Here is a tiny trained network, its code and every weight. The questions are about switching its units off for an input and a class, where a switched-off unit gives its printed mean instead of its output.

import numpy as np


def w(rows, s, z=0):
    codes = np.array(rows[::2]) - 128.0
    scale = np.full(codes.shape[1], s)
    scale[-1] = z or s
    return codes * scale


def f(y):
    return np.maximum(y, 0)


def log_softmax(a):
    a = a - a.max(-1, keepdims=True)
    return a - np.log(np.exp(a).sum(-1, keepdims=True))


def net(x, mask):
    res = np.array(x, float).reshape(1, 8) / 4 @ E
    y = f(res @ A[0][:, :-1].T + A[0][:, -1])
    res = res + np.where(mask, y, B[0][:, -1]) @ B[0][:, :-1]
    return log_softmax(res[-1] @ U[:, :-1].T + U[:, -1])


A, B = {}, {}
E = w([
[217,172,89,152,72],'x0',
[40,192,140,141,102],'x1',
[120,99,131,100,1],'x2',
[126,208,219,99,100],'x3',
[101,234,15,138,204],'x4',
[118,161,112,228,66],'x5',
[49,154,72,157,159],'x6',
[114,65,43,27,211],'x7',
],0.0082)
A[0] = w([
[121,97,195,122,52,254],'neuron 1',
[160,151,186,86,163,5],'neuron 2',
[150,157,146,122,88,104],'neuron 3',
[225,103,94,97,198,135],'neuron 4',
[161,229,122,121,59,159],'neuron 5',
[121,135,178,111,172,168],'neuron 6',
[207,77,164,163,69,128],'neuron 7',
[198,119,82,37,165,252],'neuron 8',
[177,83,79,172,147,66],'neuron 9',
[191,64,137,92,32,117],'neuron 10',
[96,154,188,78,120,228],'neuron 11',
[103,138,131,186,171,75],'neuron 12',
[202,139,224,131,115,139],'neuron 13',
[136,125,97,44,126,58],'neuron 14',
[174,129,159,246,117,28],'neuron 15',
[117,13,158,49,136,234],'neuron 16',
[126,163,78,117,62,46],'neuron 17',
[105,67,132,187,94,103],'neuron 18',
[92,198,94,111,200,36],'neuron 19',
],0.012,0.0069)
B[0] = w([
[202,104,29,118,93,251],'neuron 1',
[133,125,195,66,203,148],'neuron 2',
[77,131,115,154,120,164],'neuron 3',
[184,77,197,79,254,207],'neuron 4',
[39,121,109,79,115,204],'neuron 5',
[128,105,109,75,165,170],'neuron 6',
[232,193,82,122,50,221],'neuron 7',
[152,79,122,197,196,237],'neuron 8',
[160,134,197,123,161,161],'neuron 9',
[218,99,47,193,134,230],'neuron 10',
[184,83,93,91,136,201],'neuron 11',
[139,163,85,134,124,155],'neuron 12',
[17,198,74,13,54,217],'neuron 13',
[152,168,104,183,147,158],'neuron 14',
[119,216,170,170,183,174],'neuron 15',
[79,36,131,143,217,254],'neuron 16',
[60,116,125,88,106,151],'neuron 17',
[190,133,179,103,156,167],'neuron 18',
[188,88,108,169,92,187],'neuron 19',
],0.009,0.015)
U = w([
[92,163,112,185,138,84],'0',
[115,107,245,113,65,2],'1',
[197,92,106,124,136,171],'2',
[164,171,148,105,141,132],'3',
[71,88,114,75,141,173],'4',
[132,174,97,112,55,132],'5',
],0.013,0.0086)

Each question gives the input, the list of numbers given to net, and the class t.
The units are the neurons (one row each of A and B). Each row of codes is followed by its name. A weight is (code - 128) times the scale printed after its matrix; where a second scale follows, it is the last column's (A, B and U).
mask holds one flag per neuron, in row order. A switched-off neuron (its flag False) gives its mean, the last column of its row in B, instead of its output. The means were averaged over made-up inputs and are rounded, as every weight is.
A unit's drop is (log p(t) with every unit on - log p(t) with that unit switched off) / (log p(t) with every unit on - log p(t) with every unit switched off).
The circuit of an input: a set's keep is (log p(t) with only the set's units on - log p(t) with every unit switched off) / (log p(t) with every unit on - log p(t) with every unit switched off). Starting from the 12 units with the biggest drops (on a tie, the unit counted first), units are removed one at a time, each time the one whose removal leaves the highest keep (on an exact tie, the one counted first), for as long as the keep stays at least 0.8.
circuit, biggest first: the units of the circuit, biggest drop first
k most important neurons: the k neurons with the biggest drops, biggest first
drop of u: that unit's drop, to one decimal
input [-6,-6,5,-2,-2,7,-6,-5], class 5: most important neuron => [neuron 13]
input [-3,5,-2,-2,7,-1,-1,1], class 0: circuit, biggest first => [neuron 1; neuron 4]
input [2,-3,5,3,4,3,2,3], class 4: circuit, biggest first => [neuron 7; neuron 10]
input [7,5,2,8,6,-5,3,4], class 4: 2 most important neurons => [neuron 5; neuron 7]
input [-8,5,3,1,8,1,2,5], class 2: 3 most important neurons => [neuron 19; neuron 13; neuron 5]
input [-4,-8,6,6,3,-7,6,0], class 4: 2 most important neurons => [neuron 10; neuron 7]
input [5,-6,-5,5,4,8,-8,0], class 5: circuit, biggest first => [neuron 13; neuron 16]
input [-7,4,0,6,5,1,6,5], class 2: 3 most important neurons => [neuron 19; neuron 13; neuron 5]
input [-4,0,0,3,3,3,0,-2], class 0: circuit, biggest first => [neuron 4; neuron 1]
input [7,7,2,6,6,-8,8,2], class 4: 3 most important neurons => [neuron 7; neuron 5; neuron 10]
input [-4,7,2,-8,8,1,8,1], class 0: drop of neuron 16 => 0.0
input [-5,8,-8,8,0,1,6,4], class 2: drop of neuron 16 => 0.3
input [1,1,4,4,8,5,-4,7], class 4: drop of neuron 13 => -0.2
input [7,-3,5,-5,6,-1,6,-3], class 0: drop of neuron 13 => 0.3
input [0,5,4,8,-6,0,-1,-2], class 5: circuit, biggest first => [neuron 13]
